Here is a tiny trained network, its code and every weight. The questions are about switching its units off for an input and a class, where a switched-off unit gives its printed mean instead of its output.

import numpy as np


def w(rows, s, z=0):
    codes = np.array(rows[::2]) - 128.0
    scale = np.full(codes.shape[1], s)
    scale[-1] = z or s
    return codes * scale


def f(y):
    return y / 2 * (1 + np.tanh(0.7978845608 * (y + 0.044715 * y**3)))


def log_softmax(a):
    a = a - a.max(-1, keepdims=True)
    return a - np.log(np.exp(a).sum(-1, keepdims=True))


def net(x, mask):
    res = np.array(x, float).reshape(1, 6) / 4 @ E
    y = f(res @ A[0][:, :-1].T + A[0][:, -1])
    res = res + np.where(mask, y, B[0][:, -1]) @ B[0][:, :-1]
    return log_softmax(res[-1] @ U[:, :-1].T + U[:, -1])


A, B = {}, {}
E = w([
[129,131,127],'x0',
[221,156,60],'x1',
[73,220,92],'x2',
[81,54,2],'x3',
[128,129,130],'x4',
[128,129,127],'x5',
],0.0087)
A[0] = w([
[125,51,27,51],'neuron 0',
[70,103,166,243],'neuron 1',
[190,159,100,241],'neuron 2',
[85,107,159,164],'neuron 3',
[48,103,3,153],'neuron 4',
[98,121,192,149],'neuron 5',
[81,127,54,178],'neuron 6',
[161,73,149,95],'neuron 7',
[176,164,191,75],'neuron 8',
[89,145,181,159],'neuron 9',
[133,120,231,60],'neuron 10',
[116,78,89,21],'neuron 11',
[71,118,160,239],'neuron 12',
[44,232,96,248],'neuron 13',
[220,151,40,238],'neuron 14',
[164,145,70,240],'neuron 15',
[144,103,76,143],'neuron 16',
[150,43,163,105],'neuron 17',
[154,140,88,54],'neuron 18',
[197,173,156,204],'neuron 19',
[207,170,107,251],'neuron 20',
[136,119,133,79],'neuron 21',
[102,133,131,91],'neuron 22',
[187,63,165,100],'neuron 23',
[93,197,100,237],'neuron 24',
[59,108,155,142],'neuron 25',
[150,69,144,114],'neuron 26',
[64,117,156,132],'neuron 27',
],0.012,0.0019)
B[0] = w([
[60,158,141,223],'neuron 0',
[170,74,178,185],'neuron 1',
[152,31,169,177],'neuron 2',
[149,90,144,162],'neuron 3',
[146,154,155,255],'neuron 4',
[109,68,89,180],'neuron 5',
[84,138,186,196],'neuron 6',
[177,255,179,151],'neuron 7',
[43,149,27,196],'neuron 8',
[108,91,97,178],'neuron 9',
[69,143,80,207],'neuron 10',
[76,194,101,160],'neuron 11',
[211,49,202,178],'neuron 12',
[210,156,190,218],'neuron 13',
[139,90,227,224],'neuron 14',
[128,58,147,179],'neuron 15',
[76,122,154,166],'neuron 16',
[179,195,168,171],'neuron 17',
[180,154,173,144],'neuron 18',
[11,97,124,192],'neuron 19',
[73,22,222,190],'neuron 20',
[110,156,123,125],'neuron 21',
[153,118,112,132],'neuron 22',
[149,250,179,171],'neuron 23',
[228,158,189,179],'neuron 24',
[159,131,222,174],'neuron 25',
[222,212,152,151],'neuron 26',
[153,82,142,169],'neuron 27',
],0.005,0.0096)
U = w([
[198,213,133,101],'0',
[99,104,125,203],'1',
[114,94,106,245],'2',
[113,27,132,19],'3',
[112,128,114,183],'4',
[1,143,100,71],'5',
[141,146,8,3],'6',
],0.012,0.0051)

Each question gives the input, the list of numbers given to net, and the class t.
The units are the neurons (one row each of A and B). Each row of codes is followed by its name. A weight is (code - 128) times the scale printed after its matrix; where a second scale follows, it is the last column's (A, B and U).
mask holds one flag per neuron, in row order. A switched-off neuron (its flag False) gives its mean, the last column of its row in B, instead of its output. The means were averaged over made-up inputs and are rounded, as every weight is.
A unit's drop is (log p(t) with every unit on - log p(t) with that unit switched off) / (log p(t) with every unit on - log p(t) with every unit switched off).
The circuit of an input: a set's keep is (log p(t) with only the set's units on - log p(t) with every unit switched off) / (log p(t) with every unit on - log p(t) with every unit switched off). Starting from the 12 units with the biggest drops (on a tie, the unit counted first), units are removed one at a time, each time the one whose removal leaves the highest keep (on an exact tie, the one counted first), for as long as the keep stays at least 0.8.
circuit, biggest first: the units of the circuit, biggest drop first
most important unit: the unit with the biggest drop
top k neurons: the k neurons with the biggest drops, biggest first
drop of u: that unit's drop, to one decimal
input [2,8,-4,0,-7,-4], class 3: circuit, biggest first	neuron 20; neuron 2
input [1,6,-8,1,3,-5], class 0: top 4 neurons	neuron 23; neuron 7; neuron 26; neuron 17
input [8,8,0,5,-4,4], class 3: most important unit	neuron 14
input [4,-6,-6,-4,1,-6], class 0: circuit, biggest first	neuron 23; neuron 17
input [7,-7,0,-2,3,1], class 3: top 2 neurons	neuron 12; neuron 1
input [-3,4,-4,5,3,0], class 5: circuit, biggest first	neuron 0; neuron 12
input [1,7,-3,-2,6,0], class 3: top 3 neurons	neuron 20; neuron 2; neuron 14
input [1,3,1,8,7,5], class 5: circuit, biggest first	neuron 0; neuron 11
input [7,5,6,-4,8,0], class 1: circuit, biggest first	neuron 20; neuron 19
input [7,-8,8,1,-8,0], class 0: circuit, biggest first	neuron 13; neuron 24
input [6,3,-6,8,1,6], class 5: top 2 neurons	neuron 0; neuron 11
input [-7,6,6,-6,-4,-2], class 4: top 2 neurons	neuron 19; neuron 20
input [0,4,-5,-8,7,8], class 2: top 2 neurons	neuron 0; neuron 2
input [6,8,4,-8,-3,-2], class 3: top 2 neurons	neuron 20; neuron 2
input [6,3,8,1,1,1], class 0: top 2 neurons	neuron 13; neuron 24
input [-5,-6,5,-2,0,-4], class 3: drop of neuron 12	0.2
input [-5,-6,-8,6,5,-5], class 0: drop of neuron 23	0.1
input [-6,5,-5,-6,-6,1], class 1: drop of neuron 19	0.5
